Below is a small trained network, with its code and all its weights. Each question gives an input and a class and asks what happens when units are switched off, that is, made to give their printed mean instead of their output.

import numpy as np


def w(rows, s, z=0):
    codes = np.array(rows[::2]) - 128.0
    scale = np.full(codes.shape[1], s)
    scale[-1] = z or s
    return codes * scale


def norm(h):
    return h / np.sqrt((h * h).mean(-1, keepdims=True) + 1e-5)


def f(y):
    return np.maximum(y, 0)


def log_softmax(a):
    a = a - a.max(-1, keepdims=True)
    return a - np.log(np.exp(a).sum(-1, keepdims=True))


def net(x, mask):
    res = np.array(x, float).reshape(1, 6) / 4 @ E
    u = 0
    for l in range(4):
        y = f(norm(res) @ A[l][:, :-1].T + A[l][:, -1])
        res = res + np.where(mask[u : u + 3], y, B[l][:, -1]) @ B[l][:, :-1]
        u += 3
    return log_softmax(norm(res)[-1] @ U[:, :-1].T + U[:, -1])


A, B = {}, {}
E = w([
[253,143,156,117,109,151,162,108],'x0',
[113,116,114,114,96,138,134,112],'x1',
[126,121,125,126,122,130,129,132],'x2',
[105,95,102,163,163,149,182,65],'x3',
[109,114,120,127,100,144,145,127],'x4',
[143,131,67,168,108,52,134,178],'x5',
],0.013)
A[0] = w([
[188,127,45,214,170,142,220,117,3],'0.n1',
[119,80,65,115,248,138,243,83,217],'0.n2',
[1,126,243,83,198,175,27,170,212],'0.n3',
],0.0077,0.0031)
B[0] = w([
[130,47,47,2,81,70,143,119,180],'0.n1',
[161,137,217,240,127,203,44,50,219],'0.n2',
[108,3,98,61,61,160,153,110,254],'0.n3',
],0.008,0.0087)
A[1] = w([
[6,180,118,20,154,117,105,209,178],'1.n1',
[40,103,42,195,119,52,11,133,6],'1.n2',
[122,123,35,255,171,86,163,89,11],'1.n3',
],0.011,0.0018)
B[1] = w([
[174,62,64,60,251,88,194,117,215],'1.n1',
[158,169,228,228,155,175,186,154,255],'1.n2',
[90,55,189,99,67,31,127,160,187],'1.n3',
],0.011,0.0082)
A[2] = w([
[158,195,43,117,171,125,202,253,101],'2.n1',
[167,173,145,64,71,142,109,179,164],'2.n2',
[156,199,27,151,72,66,105,167,6],'2.n3',
],0.015,0.0018)
B[2] = w([
[130,249,8,169,108,197,206,171,255],'2.n1',
[60,179,180,131,97,140,28,133,232],'2.n2',
[137,75,82,192,28,73,31,77,180],'2.n3',
],0.011,0.0074)
A[3] = w([
[160,41,38,41,118,10,128,118,113],'3.n1',
[67,189,206,59,126,187,112,190,3],'3.n2',
[3,124,160,112,149,150,13,144,125],'3.n3',
],0.015,0.004)
B[3] = w([
[161,62,155,22,118,98,134,202,238],'3.n1',
[130,217,254,70,177,118,155,119,205],'3.n2',
[99,158,2,100,193,79,103,139,255],'3.n3',
],0.016,0.0077)
U = w([
[159,47,138,20,114,109,162,157,252],'0',
[111,248,150,52,171,132,95,105,102],'1',
[130,183,69,160,155,124,225,209,66],'2',
[136,207,56,168,26,85,53,148,63],'3',
[45,88,54,142,184,155,94,55,67],'4',
[191,114,191,118,104,214,143,34,126],'5',
[97,79,188,231,101,93,156,122,81],'6',
],0.013,0.003)

Each question gives the input, the list of numbers given to net, and the class t.
The units are the neurons (one row each of A and B). Each row of codes is followed by its name. A weight is (code - 128) times the scale printed after its matrix; where a second scale follows, it is the last column's (A, B and U).
mask holds one flag per neuron, layer by layer. A switched-off neuron (its flag False) gives its mean, the last column of its row in B, instead of its output. The means were averaged over made-up inputs and are rounded, as every weight is.
A unit's drop is (log p(t) with every unit on - log p(t) with that unit switched off) / (log p(t) with every unit on - log p(t) with every unit switched off).
The circuit of an input: a set's keep is (log p(t) with only the set's units on - log p(t) with every unit switched off) / (log p(t) with every unit on - log p(t) with every unit switched off). Starting from all 12 units, units are removed one at a time, each time the one whose removal leaves the highest keep (on an exact tie, the one counted first), for as long as the keep stays at least 0.8.
units of the circuit, in order: the units of the circuit, biggest drop first
most important unit: the unit with the biggest drop
top k neurons: the k neurons with the biggest drops, biggest first
k most important neurons of layer l: the k neurons of layer l with the biggest drops, biggest first
input [5,3,-6,8,0,4], class 0: most important unit => 0.n1
input [3,-8,2,3,-7,-2], class 5: top 2 neurons => (3.n3; 2.n2)
input [-5,0,-2,3,0,6], class 6: units of the circuit, in order => (1.n2; 1.n3)
input [0,2,-7,-7,-4,5], class 2: units of the circuit, in order => (0.n2; 2.n1)
input [0,7,-6,1,-2,5], class 6: 2 most important neurons of layer 1 => (1.n2; 1.n3)
input [2,-7,4,5,-5,-4], class 5: top 2 neurons => (2.n2; 3.n3)
input [1,-1,3,3,6,6], class 0: top 2 neurons => (1.n3; 0.n1)
input [7,-4,7,-7,3,-2], class 1: top 2 neurons => (3.n2; 2.n2)
input [0,-4,8,6,-2,-3], class 4: top 3 neurons => (0.n2; 1.n2; 2.n1)
input [2,-2,8,0,2,7], class 3: units of the circuit, in order => (1.n1; 2.n3)
input [4,7,-5,0,-2,3], class 3: top 2 neurons => (0.n3; 1.n1)
input [8,1,-7,-2,-8,-5], class 1: top 3 neurons => (2.n2; 1.n2; 1.n1)
input [-1,-8,-3,5,3,-3], class 4: top 2 neurons => (1.n2; 2.n1)
input [2,-7,-4,5,-6,-1], class 5: top 2 neurons => (0.n2; 2.n2)
input [1,0,-4,2,6,0], class 5: units of the circuit, in order => (0.n2)
input [1,2,-2,-2,2,4], class 3: top 4 neurons => (0.n2; 1.n1; 2.n3; 0.n1)
input [0,-6,-8,6,5,-1], class 4: 2 most important neurons of layer 0 => (0.n2; 0.n3)
input [3,-6,7,-8,-5,2], class 3: top 2 neurons => (2.n3; 1.n2)
input [-5,5,6,-1,0,2], class 2: top 2 neurons => (1.n2; 0.n2)
input [-5,-1,5,-7,1,1], class 2: units of the circuit, in order => (1.n2)
input [0,-7,-4,2,4,-4], class 4: 2 most important neurons of layer 1 => (1.n2; 1.n1)
input [0,-7,8,6,-5,5], class 6: 2 most important neurons of layer 1 => (1.n2; 1.n1)
input [1,3,-4,8,1,4], class 0: 2 most important neurons of layer 2 => (2.n2; 2.n1)
input [-2,-1,-6,1,-3,-4], class 4: 2 most important neurons of layer 0 => (0.n1; 0.n2)
